Here is a tiny trained network, its code and every weight. The questions are about switching its units off for an input and a target symbol, where a switched-off unit gives its printed mean instead of its output.

import numpy as np


def w(rows, s, z=0):
    codes = np.array(rows[::2]) - 128.0
    scale = np.full(codes.shape[1], s)
    scale[-1] = z or s
    return codes * scale


def softmax(a):
    e = np.exp(a - a.max(-1, keepdims=True))
    return e / e.sum(-1, keepdims=True)


def log_softmax(a):
    a = a - a.max(-1, keepdims=True)
    return a - np.log(np.exp(a).sum(-1, keepdims=True))


def net(x, mask):
    ids = ['δεζηθλμξπστφψω'.index(c) for c in x.split()]
    T = len(ids)
    res = E[ids] + P[:T]
    u = 0
    for l in range(2):
        r = res
        for j in range(3):
            rows = slice(4 * j, 4 * j + 4)
            q, k, v = (r @ M[l][rows].T for M in (Q, K, V))
            z = softmax(np.where(np.tri(T) > 0, q @ k.T / 4**0.5, -1e9)) @ v
            o = O[l][rows]
            res = res + np.where(mask[u + j], z, o[:, -1]) @ o[:, :-1]
        u += 3
    return log_softmax(res[-1] @ U[:, :-1].T + U[:, -1])


Q, K, V, O = {}, {}, {}, {}
E = w([
[211,107,153,128,107,168,136],'δ',
[180,177,121,111,96,104,227],'ε',
[169,204,187,140,175,124,66],'ζ',
[121,169,201,194,138,22,148],'η',
[100,149,176,164,24,119,122],'θ',
[45,194,92,184,162,124,99],'λ',
[136,126,25,129,182,188,165],'μ',
[144,252,99,77,114,160,125],'ξ',
[97,130,100,147,77,237,118],'π',
[117,63,123,217,119,119,179],'σ',
[194,153,122,141,236,90,158],'τ',
[34,88,189,4,186,139,181],'φ',
[44,170,79,178,76,96,212],'ψ',
[149,102,154,190,217,200,92],'ω',
],0.015)
P = w([
[231,215,121,254,149,173,149],'0',
[118,140,131,125,129,178,128],'1',
[131,142,142,119,132,152,126],'2',
[124,136,142,125,135,158,128],'3',
[123,141,145,117,125,161,135],'4',
[126,130,144,123,127,153,137],'5',
[123,146,152,126,130,153,131],'6',
[123,141,157,127,125,158,144],'7',
[121,145,154,127,131,164,151],'8',
[121,141,165,139,130,161,150],'9',
[121,147,163,128,141,171,167],'10',
],0.0057)
Q[0] = w([
[156,152,134,146,132,195,108],'0.h0',
[199,113,98,185,149,145,133],'0.h0',
[62,125,160,100,196,114,158],'0.h0',
[92,97,229,56,112,175,152],'0.h0',
[138,239,124,107,171,125,61],'0.h1',
[64,172,175,125,65,85,88],'0.h1',
[178,206,147,254,75,172,120],'0.h1',
[50,179,86,254,119,138,111],'0.h1',
[146,143,154,115,73,172,118],'0.h2',
[97,188,156,124,147,166,175],'0.h2',
[129,126,105,84,92,64,81],'0.h2',
[127,185,140,123,159,229,161],'0.h2',
],0.011)
K[0] = w([
[134,117,139,91,141,169,119],'0.h0',
[103,93,158,88,160,123,152],'0.h0',
[153,170,96,216,156,133,147],'0.h0',
[184,157,148,176,95,167,142],'0.h0',
[117,192,132,82,169,108,63],'0.h1',
[76,182,194,148,81,116,117],'0.h1',
[94,66,201,1,146,137,139],'0.h1',
[17,93,138,101,157,123,146],'0.h1',
[136,118,157,105,91,159,120],'0.h2',
[75,132,156,99,143,136,145],'0.h2',
[148,186,94,194,88,141,98],'0.h2',
[108,119,155,74,158,152,140],'0.h2',
],0.014)
V[0] = w([
[153,142,138,96,213,208,102],'0.h0',
[158,97,171,166,200,72,112],'0.h0',
[76,175,130,134,186,102,179],'0.h0',
[172,205,205,91,69,119,105],'0.h0',
[227,123,209,131,172,136,207],'0.h1',
[111,167,166,69,181,199,114],'0.h1',
[182,73,102,162,124,223,254],'0.h1',
[140,118,133,226,81,171,19],'0.h1',
[60,102,104,120,57,139,176],'0.h2',
[76,81,95,200,183,105,171],'0.h2',
[128,159,48,140,146,209,109],'0.h2',
[113,81,145,95,87,195,97],'0.h2',
],0.0077)
O[0] = w([
[169,116,203,182,76,52,98,186],'0.h0',
[92,221,170,89,71,108,189,99],'0.h0',
[176,145,163,142,211,108,239,145],'0.h0',
[193,78,162,10,93,166,81,163],'0.h0',
[201,114,47,54,80,39,116,221],'0.h1',
[230,96,182,140,183,111,111,202],'0.h1',
[113,2,25,121,104,54,120,254],'0.h1',
[33,140,169,116,133,98,43,113],'0.h1',
[200,158,242,104,58,82,160,131],'0.h2',
[165,96,174,53,130,141,47,122],'0.h2',
[94,212,101,29,136,142,125,167],'0.h2',
[169,126,137,119,108,160,224,144],'0.h2',
],0.006,0.0041)
Q[1] = w([
[74,125,158,142,104,105,135],'1.h0',
[117,115,91,75,142,144,132],'1.h0',
[114,101,118,103,100,111,164],'1.h0',
[60,132,95,111,160,117,170],'1.h0',
[167,171,98,89,145,163,154],'1.h1',
[158,102,97,136,98,101,178],'1.h1',
[38,139,129,77,140,130,90],'1.h1',
[122,168,168,129,184,134,130],'1.h1',
[9,185,125,134,145,107,127],'1.h2',
[87,113,116,127,141,224,54],'1.h2',
[149,144,77,169,163,151,211],'1.h2',
[144,196,129,107,47,156,150],'1.h2',
],0.014)
K[1] = w([
[65,117,184,147,116,127,137],'1.h0',
[116,103,118,87,161,160,107],'1.h0',
[104,133,146,66,116,105,97],'1.h0',
[65,123,140,89,179,138,154],'1.h0',
[140,191,85,85,109,152,128],'1.h1',
[81,132,111,61,144,91,134],'1.h1',
[161,107,176,165,131,193,190],'1.h1',
[160,168,121,189,124,110,131],'1.h1',
[113,207,83,218,107,103,139],'1.h2',
[134,139,86,190,104,254,50],'1.h2',
[82,132,106,98,201,153,206],'1.h2',
[139,202,153,45,64,154,173],'1.h2',
],0.013)
V[1] = w([
[90,127,61,73,160,107,60],'1.h0',
[88,211,114,203,82,98,129],'1.h0',
[83,132,119,36,183,111,170],'1.h0',
[133,121,187,95,60,100,158],'1.h0',
[109,56,121,132,163,84,130],'1.h1',
[135,120,167,40,94,62,99],'1.h1',
[22,184,181,136,121,106,56],'1.h1',
[103,124,148,171,78,73,19],'1.h1',
[193,210,194,112,215,82,220],'1.h2',
[36,121,63,210,181,121,205],'1.h2',
[197,74,155,216,160,40,116],'1.h2',
[138,180,66,121,2,36,220],'1.h2',
],0.0077)
O[1] = w([
[167,128,157,99,166,167,136,141],'1.h0',
[118,121,183,107,97,93,172,82],'1.h0',
[162,139,154,164,124,191,114,43],'1.h0',
[92,154,120,190,147,109,146,131],'1.h0',
[107,121,169,151,160,127,143,201],'1.h1',
[136,182,161,122,157,136,106,251],'1.h1',
[172,171,110,161,102,81,163,87],'1.h1',
[121,177,98,197,112,109,118,172],'1.h1',
[43,158,95,81,143,106,105,39],'1.h2',
[118,124,95,180,212,153,193,64],'1.h2',
[129,97,145,135,178,7,120,61],'1.h2',
[135,162,149,59,125,114,219,234],'1.h2',
],0.011,0.0026)
U = w([
[57,176,63,185,146,149,92,254],'δ',
[115,184,177,139,140,35,148,98],'ε',
[191,31,101,84,65,70,88,140],'ζ',
[132,142,102,40,106,98,185,71],'η',
[197,220,222,130,181,125,72,116],'θ',
[63,136,165,135,3,111,123,166],'λ',
[97,126,70,82,200,72,83,134],'μ',
[157,103,23,114,189,185,133,105],'ξ',
[108,23,152,174,121,72,181,135],'π',
[89,108,223,104,163,185,119,154],'σ',
[167,83,163,215,185,108,53,87],'τ',
[160,100,102,160,69,229,101,100],'φ',
[132,157,123,135,131,157,224,83],'ψ',
[130,205,62,62,122,187,105,92],'ω',
],0.0073,0.0052)

Each question gives the input, a string of symbols that net reads in full, and the target symbol t.
The units are the heads (4 rows each of Q, K, V and O). Each row of codes is followed by its name. A weight is (code - 128) times the scale printed after its matrix; where a second scale follows, it is the last column's (O and U).
mask holds one flag per head, layer by layer. A switched-off head (its flag False) gives its mean, the last column of its rows in O, instead of its output. The means were averaged over made-up inputs and are rounded, as every weight is.
A unit's drop is (log p(t) with every unit on - log p(t) with that unit switched off) / (log p(t) with every unit on - log p(t) with every unit switched off).
The circuit of an input: a set's keep is (log p(t) with only the set's units on - log p(t) with every unit switched off) / (log p(t) with every unit on - log p(t) with every unit switched off). Starting from all 6 units, units are removed one at a time, each time the one whose removal leaves the highest keep (on an exact tie, the one counted first), for as long as the keep stays at least 0.8.
units of the circuit, in order: the units of the circuit, biggest drop first
unit that matters most: the unit with the biggest drop
heads that matter: for each layer, one digit per head in row order, 1 if its drop is at least 0.15 and else 0, layers parted by /
input ζ π ε η ξ ζ μ δ δ λ φ, target λ: units of the circuit, in order -> [0.h0; 1.h2; 0.h1]
input ψ δ σ φ δ μ δ, target ξ: units of the circuit, in order -> [1.h2; 0.h1; 0.h0]
input δ π φ δ, target θ: unit that matters most -> 1.h1
input μ ε δ θ θ λ τ θ σ σ, target π: units of the circuit, in order -> [0.h1; 1.h2; 1.h0]
input λ ζ δ μ λ τ σ δ δ τ, target μ: heads that matter -> 100 / 001
input δ δ δ θ λ φ ξ σ θ, target θ: units of the circuit, in order -> [0.h1; 1.h1]
input θ φ ε δ π μ μ, target φ: heads that matter -> 110 / 001
input η δ τ ω φ λ μ π, target ω: units of the circuit, in order -> [1.h2; 0.h0; 0.h1]
input ε η σ σ θ τ μ θ φ ψ ω, target σ: units of the circuit, in order -> [1.h1; 0.h1]
input λ ε φ π, target δ: heads that matter -> 111 / 101
input θ δ σ ω π φ σ, target φ: units of the circuit, in order -> [1.h2; 0.h1]
input μ σ ξ, target ω: units of the circuit, in order -> [1.h2; 0.h2]
input ψ ψ ψ, target ψ: heads that matter -> 110 / 001
input μ δ ε τ λ τ η λ π φ, target π: unit that matters most -> 0.h0
input τ φ μ σ λ ζ η ξ δ δ π, target η: heads that matter -> 111 / 001
input θ δ θ ε ψ, target ψ: units of the circuit, in order -> [1.h2; 0.h1]
input θ π δ ε ψ σ θ ψ ε, target η: heads that matter -> 000 / 001
input η ψ φ, target ω: units of the circuit, in order -> [0.h0; 1.h2; 1.h0; 0.h1]
input φ δ μ, target μ: units of the circuit, in order -> [1.h2; 0.h0; 0.h1]
input δ ψ λ π λ φ ω δ φ φ, target θ: heads that matter -> 011 / 111
input δ φ τ μ δ τ, target θ: units of the circuit, in order -> [0.h1; 1.h1; 0.h0]
input θ ζ δ ω λ φ μ δ ε, target φ: units of the circuit, in order -> [1.h2; 0.h0]
input ζ δ π λ ε δ τ, target μ: heads that matter -> 000 / 001
input θ φ σ θ σ δ λ, target φ: heads that matter -> 110 / 001
input μ δ π ω λ σ τ δ φ λ, target π: heads that matter -> 111 / 011
input δ δ θ φ σ, target θ: unit that matters most -> 1.h1
input δ δ φ λ σ δ λ, target θ: unit that matters most -> 0.h1
input θ θ δ, target ζ: units of the circuit, in order -> [1.h2; 0.h1]
